Here is a tiny trained network, its code and every weight. The questions are about switching its units off for an input and a class, where a switched-off unit gives its printed mean instead of its output.

import numpy as np


def w(rows, s, z=0):
    codes = np.array(rows[::2]) - 128.0
    scale = np.full(codes.shape[1], s)
    scale[-1] = z or s
    return codes * scale


def f(y):
    return y / 2 * (1 + np.tanh(0.7978845608 * (y + 0.044715 * y**3)))


def log_softmax(a):
    a = a - a.max(-1, keepdims=True)
    return a - np.log(np.exp(a).sum(-1, keepdims=True))


def net(x, mask):
    res = np.array(x, float).reshape(1, 3) / 4 @ E
    y = f(res @ A[0][:, :-1].T + A[0][:, -1])
    res = res + np.where(mask, y, B[0][:, -1]) @ B[0][:, :-1]
    return log_softmax(res[-1] @ U[:, :-1].T + U[:, -1])


A, B = {}, {}
E = w([
[134,254,182,81,94,136,121,104],'x0',
[123,121,103,38,61,141,135,197],'x1',
[85,144,213,243,17,112,96,220],'x2',
],0.0097)
A[0] = w([
[121,237,158,180,107,127,123,123,78],'n1',
[128,139,136,76,127,126,103,120,107],'n2',
[128,213,156,218,130,122,130,107,122],'n3',
[129,121,111,92,223,141,145,92,130],'n4',
[130,220,126,5,120,125,130,117,117],'n5',
[127,130,137,111,124,148,127,123,27],'n6',
[142,137,120,138,122,132,148,129,3],'n7',
[118,150,146,55,131,113,132,118,151],'n8',
[138,141,127,141,105,129,139,123,175],'n9',
[143,161,130,114,152,125,128,103,172],'n10',
[134,62,120,127,94,131,126,161,112],'n11',
[127,114,145,82,115,106,111,114,91],'n12',
[136,182,99,65,130,143,133,135,118],'n13',
[125,72,129,119,111,121,127,161,62],'n14',
[130,89,119,144,188,128,126,103,92],'n15',
[135,101,100,100,164,122,122,96,96],'n16',
[120,113,122,73,217,120,120,66,148],'n17',
[130,168,129,163,120,132,121,129,48],'n18',
],0.02,0.0044)
B[0] = w([
[215,144,190,116,77,83,127,162,207],'n1',
[112,168,105,147,158,140,125,106,161],'n2',
[118,152,212,149,177,119,79,104,204],'n3',
[229,88,111,121,108,123,114,144,230],'n4',
[51,163,113,112,160,254,153,60,249],'n5',
[102,165,128,93,223,66,200,156,128],'n6',
[124,164,133,155,182,41,232,121,120],'n7',
[123,171,109,148,158,173,127,116,185],'n8',
[127,83,149,97,87,163,77,117,144],'n9',
[99,113,83,39,52,139,127,142,168],'n10',
[94,98,92,118,92,151,140,160,183],'n11',
[132,161,112,158,156,131,124,126,144],'n12',
[139,183,115,162,153,174,158,122,195],'n13',
[97,110,107,130,112,112,148,152,165],'n14',
[106,70,105,131,182,121,88,84,179],'n15',
[170,124,146,138,129,28,189,123,190],'n16',
[224,100,100,113,114,98,128,117,239],'n17',
[157,151,167,156,166,76,166,150,150],'n18',
],0.033,0.02)
U = w([
[109,160,231,127,114,90,86,148,207],'0',
[144,133,70,129,171,152,183,114,2],'1',
[56,181,147,74,150,83,200,112,28],'2',
[29,108,154,195,230,124,80,91,55],'3',
[126,212,120,85,162,213,175,71,204],'4',
[2,47,74,154,97,100,123,213,246],'5',
[194,73,64,99,156,97,141,98,123],'6',
[109,138,45,140,142,119,180,183,35],'7',
],0.0074,0.0041)

Each question gives the input, the list of numbers given to net, and the class t.
The units are the neurons (one row each of A and B). Each row of codes is followed by its name. A weight is (code - 128) times the scale printed after its matrix; where a second scale follows, it is the last column's (A, B and U).
mask holds one flag per neuron, in row order. A switched-off neuron (its flag False) gives its mean, the last column of its row in B, instead of its output. The means were averaged over made-up inputs and are rounded, as every weight is.
A unit's drop is (log p(t) with every unit on - log p(t) with that unit switched off) / (log p(t) with every unit on - log p(t) with every unit switched off).
unit that matters most: the unit with the biggest drop
top k neurons: the k neurons with the biggest drops, biggest first
drop of u: that unit's drop, to one decimal
input [-4,3,-1], class 5: top 2 neurons -> (n17 n4)
input [-7,-5,7], class 3: top 2 neurons -> (n3 n1)
input [-1,-2,1], class 3: unit that matters most -> n1
input [-3,-2,4], class 0: top 2 neurons -> (n5 n15)
input [-8,-6,2], class 3: top 2 neurons -> (n15 n17)
input [-8,2,-1], class 5: top 2 neurons -> (n11 n17)
input [-8,-4,8], class 5: top 3 neurons -> (n11 n5 n14)
input [1,0,-5], class 6: top 3 neurons -> (n17 n4 n16)
input [2,8,6], class 5: top 2 neurons -> (n3 n11)
input [-6,-1,8], class 5: drop of n11 -> 0.2
input [4,-3,-7], class 6: drop of n16 -> 0.8
input [4,-3,-8], class 6: drop of n16 -> 0.4
input [-3,-6,3], class 3: drop of n17 -> 0.1
